Here is a tiny trained network, its code and every weight. The questions are about switching its units off for an input and a class, where a switched-off unit gives its printed mean instead of its output.

import numpy as np


def w(rows, s, z=0):
    codes = np.array(rows[::2]) - 128.0
    scale = np.full(codes.shape[1], s)
    scale[-1] = z or s
    return codes * scale


def f(y):
    return np.maximum(y, 0)


def log_softmax(a):
    a = a - a.max(-1, keepdims=True)
    return a - np.log(np.exp(a).sum(-1, keepdims=True))


def net(x, mask):
    res = np.array(x, float).reshape(1, 4) / 4 @ E
    y = f(res @ A[0][:, :-1].T + A[0][:, -1])
    res = res + np.where(mask, y, B[0][:, -1]) @ B[0][:, :-1]
    return log_softmax(res[-1] @ U[:, :-1].T + U[:, -1])


A, B = {}, {}
E = w([
[43,111,161,226,181],'x0',
[209,152,86,217,140],'x1',
[180,97,255,147,116],'x2',
[128,127,128,127,127],'x3',
],0.0064)
A[0] = w([
[33,114,172,35,126,6],'neuron 0',
[187,126,252,152,120,129],'neuron 1',
[149,133,124,102,133,74],'neuron 2',
[211,138,109,37,124,57],'neuron 3',
[104,131,134,154,134,76],'neuron 4',
[161,125,109,164,131,34],'neuron 5',
[81,140,150,182,130,80],'neuron 6',
[89,136,47,130,124,90],'neuron 7',
[136,115,180,122,110,96],'neuron 8',
[100,134,80,134,113,97],'neuron 9',
[171,136,121,88,118,62],'neuron 10',
[172,127,106,172,142,81],'neuron 11',
[107,123,134,156,141,76],'neuron 12',
[109,117,142,104,136,30],'neuron 13',
[158,110,105,131,101,86],'neuron 14',
[102,125,134,160,157,83],'neuron 15',
[181,137,98,204,121,50],'neuron 16',
[82,130,136,177,135,88],'neuron 17',
[93,119,66,123,125,148],'neuron 18',
[160,136,119,91,125,81],'neuron 19',
[54,119,143,198,133,54],'neuron 20',
[182,116,96,179,142,37],'neuron 21',
[87,129,34,129,126,80],'neuron 22',
],0.016,0.0017)
B[0] = w([
[84,251,168,166,75,255],'neuron 0',
[159,108,149,89,252,249],'neuron 1',
[130,106,118,140,117,152],'neuron 2',
[131,50,66,149,73,238],'neuron 3',
[151,105,128,122,96,153],'neuron 4',
[112,172,143,134,108,160],'neuron 5',
[129,74,103,136,93,182],'neuron 6',
[162,123,146,105,198,206],'neuron 7',
[129,127,154,113,174,174],'neuron 8',
[154,126,140,118,169,174],'neuron 9',
[132,95,98,120,90,179],'neuron 10',
[100,190,141,121,102,175],'neuron 11',
[135,117,88,125,113,155],'neuron 12',
[109,152,142,143,130,152],'neuron 13',
[117,116,128,140,98,156],'neuron 14',
[127,82,121,125,94,165],'neuron 15',
[84,195,180,152,93,196],'neuron 16',
[130,88,81,146,108,178],'neuron 17',
[131,114,140,125,197,194],'neuron 18',
[131,88,115,150,108,172],'neuron 19',
[152,71,83,129,65,204],'neuron 20',
[91,199,139,137,105,181],'neuron 21',
[154,111,166,81,194,216],'neuron 22',
],0.03,0.0084)
U = w([
[168,125,156,76,254,240],'0',
[144,65,51,151,69,2],'1',
[83,249,170,163,102,132],'2',
],0.0075,0.00053)

Each question gives the input, the list of numbers given to net, and the class t.
The units are the neurons (one row each of A and B). Each row of codes is followed by its name. A weight is (code - 128) times the scale printed after its matrix; where a second scale follows, it is the last column's (A, B and U).
mask holds one flag per neuron, in row order. A switched-off neuron (its flag False) gives its mean, the last column of its row in B, instead of its output. The means were averaged over made-up inputs and are rounded, as every weight is.
A unit's drop is (log p(t) with every unit on - log p(t) with that unit switched off) / (log p(t) with every unit on - log p(t) with every unit switched off).
The circuit of an input: a set's keep is (log p(t) with only the set's units on - log p(t) with every unit switched off) / (log p(t) with every unit on - log p(t) with every unit switched off). Starting from the 12 units with the biggest drops (on a tie, the unit counted first), units are removed one at a time, each time the one whose removal leaves the highest keep (on an exact tie, the one counted first), for as long as the keep stays at least 0.8.
circuit, biggest first: the units of the circuit, biggest drop first
top k neurons: the k neurons with the biggest drops, biggest first
drop when u is switched off: that unit's drop, to one decimal
input [7,6,4,6], class 1: top 3 neurons : [neuron 20; neuron 0; neuron 6]
input [4,-6,-4,3], class 2: circuit, biggest first : [neuron 0]
input [5,7,0,6], class 2: top 3 neurons : [neuron 16; neuron 3; neuron 21]
input [6,4,-4,-8], class 1: top 2 neurons : [neuron 1; neuron 20]
input [-7,-7,-2,8], class 1: top 3 neurons : [neuron 3; neuron 16; neuron 10]
input [-6,6,3,1], class 1: top 2 neurons : [neuron 3; neuron 0]
input [-1,2,-1,-4], class 2: top 3 neurons : [neuron 1; neuron 3; neuron 20]
input [5,2,-4,6], class 1: top 3 neurons : [neuron 1; neuron 20; neuron 17]
input [-6,0,-4,-4], class 1: top 2 neurons : [neuron 3; neuron 1]
input [-6,0,1,-4], class 1: drop when neuron 19 is switched off : 0.0
input [-5,-8,0,-1], class 2: drop when neuron 0 is switched off : 3.9
input [-8,-3,-4,4], class 1: drop when neuron 3 is switched off : 0.3
